Below are the code and all the weights of a small trained network. Each question names an input and a target symbol and asks about switching units off, where a switched-off unit gives its printed mean instead of its output.

import numpy as np


def w(rows, s, z=0):
    codes = np.array(rows[::2]) - 128.0
    scale = np.full(codes.shape[1], s)
    scale[-1] = z or s
    return codes * scale


def softmax(a):
    e = np.exp(a - a.max(-1, keepdims=True))
    return e / e.sum(-1, keepdims=True)


def log_softmax(a):
    a = a - a.max(-1, keepdims=True)
    return a - np.log(np.exp(a).sum(-1, keepdims=True))


def net(x, mask):
    ids = ['ΔΞΠΣΨΩαβζηθλμφ'.index(c) for c in x.split()]
    T = len(ids)
    res = E[ids] + P[:T]
    u = 0
    for l in range(3):
        r = res
        for j in range(3):
            rows = slice(2 * j, 2 * j + 2)
            q, k, v = (r @ M[l][rows].T for M in (Q, K, V))
            z = softmax(np.where(np.tri(T) > 0, q @ k.T / 2**0.5, -1e9)) @ v
            o = O[l][rows]
            res = res + np.where(mask[u + j], z, o[:, -1]) @ o[:, :-1]
        u += 3
    return log_softmax(res[-1] @ U[:, :-1].T + U[:, -1])


Q, K, V, O = {}, {}, {}, {}
E = w([
[194,205,65],'Δ',
[162,104,123],'Ξ',
[135,34,144],'Π',
[167,115,38],'Σ',
[161,110,120],'Ψ',
[213,186,234],'Ω',
[86,71,235],'α',
[167,105,42],'β',
[180,120,105],'ζ',
[13,215,7],'η',
[214,180,118],'θ',
[186,115,180],'λ',
[55,57,142],'μ',
[57,226,246],'φ',
],0.018)
P = w([
[41,234,98],'0',
[45,254,113],'1',
[61,245,123],'2',
[71,224,128],'3',
[79,196,130],'4',
[93,170,131],'5',
[95,139,137],'6',
[105,101,136],'7',
[112,73,134],'8',
[121,59,135],'9',
],0.0051)
Q[0] = w([
[51,98,7],'L0H0',
[170,161,76],'L0H0',
[167,191,155],'L0H1',
[61,153,94],'L0H1',
[183,135,161],'L0H2',
[37,81,165],'L0H2',
],0.014)
K[0] = w([
[59,62,9],'L0H0',
[129,208,81],'L0H0',
[144,211,122],'L0H1',
[191,115,168],'L0H1',
[122,107,236],'L0H2',
[62,111,89],'L0H2',
],0.014)
V[0] = w([
[2,50,96],'L0H0',
[34,52,71],'L0H0',
[162,184,120],'L0H1',
[102,196,83],'L0H1',
[157,81,96],'L0H2',
[95,177,44],'L0H2',
],0.0091)
O[0] = w([
[246,197,206,14],'L0H0',
[176,254,172,1],'L0H0',
[50,150,109,199],'L0H1',
[93,49,83,232],'L0H1',
[83,158,118,51],'L0H2',
[174,207,145,148],'L0H2',
],0.008,0.0049)
Q[1] = w([
[82,227,180],'L1H0',
[145,2,172],'L1H0',
[69,193,128],'L1H1',
[57,116,246],'L1H1',
[188,83,113],'L1H2',
[86,132,177],'L1H2',
],0.0099)
K[1] = w([
[66,228,173],'L1H0',
[172,98,161],'L1H0',
[151,104,106],'L1H1',
[145,9,147],'L1H1',
[117,81,182],'L1H2',
[142,152,129],'L1H2',
],0.015)
V[1] = w([
[89,137,236],'L1H0',
[203,155,56],'L1H0',
[77,234,113],'L1H1',
[173,68,137],'L1H1',
[51,165,101],'L1H2',
[133,254,160],'L1H2',
],0.0086)
O[1] = w([
[63,254,160,69],'L1H0',
[180,65,93,69],'L1H0',
[117,70,147,194],'L1H1',
[95,174,123,77],'L1H1',
[226,92,212,205],'L1H2',
[164,68,133,1],'L1H2',
],0.0087,0.0078)
Q[2] = w([
[11,147,160],'L2H0',
[126,120,199],'L2H0',
[101,57,254],'L2H1',
[165,54,71],'L2H1',
[134,122,37],'L2H2',
[71,122,219],'L2H2',
],0.0064)
K[2] = w([
[155,127,254],'L2H0',
[31,91,204],'L2H0',
[165,136,244],'L2H1',
[217,155,96],'L2H1',
[136,166,150],'L2H2',
[46,141,73],'L2H2',
],0.0071)
V[2] = w([
[145,211,158],'L2H0',
[238,130,79],'L2H0',
[178,2,160],'L2H1',
[207,94,227],'L2H1',
[155,32,213],'L2H2',
[38,74,150],'L2H2',
],0.0055)
O[2] = w([
[163,177,142,54],'L2H0',
[172,84,201,56],'L2H0',
[94,194,45,254],'L2H1',
[206,254,193,230],'L2H1',
[83,156,74,216],'L2H2',
[188,175,36,229],'L2H2',
],0.007,0.0044)
U = w([
[126,130,147,38],'Δ',
[134,120,139,102],'Ξ',
[139,176,198,97],'Π',
[79,138,254,99],'Σ',
[132,119,138,108],'Ψ',
[108,142,125,61],'Ω',
[6,156,204,51],'α',
[135,112,141,90],'β',
[196,98,62,113],'ζ',
[241,154,117,116],'η',
[139,33,55,23],'θ',
[55,170,93,253],'λ',
[129,79,235,231],'μ',
[202,73,92,155],'φ',
],0.0096,0.011)

Each question gives the input, a string of symbols that net reads in full, and the target symbol t.
The units are the heads (2 rows each of Q, K, V and O). Each row of codes is followed by its name. A weight is (code - 128) times the scale printed after its matrix; where a second scale follows, it is the last column's (O and U).
mask holds one flag per head, layer by layer. A switched-off head (its flag False) gives its mean, the last column of its rows in O, instead of its output. The means were averaged over made-up inputs and are rounded, as every weight is.
A unit's drop is (log p(t) with every unit on - log p(t) with that unit switched off) / (log p(t) with every unit on - log p(t) with every unit switched off).
The circuit of an input: a set's keep is (log p(t) with only the set's units on - log p(t) with every unit switched off) / (log p(t) with every unit on - log p(t) with every unit switched off). Starting from all 9 units, units are removed one at a time, each time the one whose removal leaves the highest keep (on an exact tie, the one counted first), for as long as the keep stays at least 0.8.
circuit, biggest first: the units of the circuit, biggest drop first
most important unit: the unit with the biggest drop
which heads matter: for each layer, one digit per head in row order, 1 if its drop is at least 0.15 and else 0, layers parted by /
input φ ζ Δ, target θ: most important unit : L0H0
input φ λ Π Ξ α Δ φ α, target Σ: circuit, biggest first : L1H0, L0H0
input ζ Π θ φ η θ β α, target η: which heads matter : 101 / 001 / 000
input Ξ ζ η Ξ θ θ θ θ Π, target η: which heads matter : 101 / 000 / 010
input λ θ α λ Ω θ Δ Σ λ β, target λ: circuit, biggest first : L0H0, L1H2
input μ Ψ ζ Ω θ Ξ θ λ Ψ, target λ: circuit, biggest first : L1H2, L0H0
input α λ β φ η η Ψ Σ, target η: which heads matter : 100 / 010 / 010
input Ξ θ Δ Ψ β λ β α η λ, target λ: circuit, biggest first : L1H2, L1H1
input Π θ Ξ θ β η α Ω ζ Π, target λ: which heads matter : 100 / 101 / 110
input Σ β β η, target η: circuit, biggest first : L0H0, L1H2
input μ φ μ Π η Ξ, target η: circuit, biggest first : L2H1, L0H0
input Π θ Ξ Δ Δ β Ξ θ λ ζ, target λ: which heads matter : 101 / 101 / 000
input θ α Ξ Ω Σ Δ β θ θ Ξ, target θ: circuit, biggest first : L1H0, L0H0
input μ ζ β, target φ: most important unit : L1H0
input β Π θ Ω Ξ ζ α, target λ: circuit, biggest first : L0H0, L1H1
input λ ζ β λ θ μ θ, target μ: which heads matter : 111 / 110 / 011
input β β Ξ λ Ξ φ η Δ, target η: which heads matter : 101 / 011 / 010
input Δ θ Ξ λ λ ζ θ Δ ζ, target θ: circuit, biggest first : L0H0, L2H1
input θ α α β λ, target λ: circuit, biggest first : L0H2, L2H0, L1H0
input β θ Ψ, target θ: which heads matter : 000 / 100 / 100
input θ θ α λ η β μ Ξ, target μ: circuit, biggest first : L0H0, L2H1, L0H2
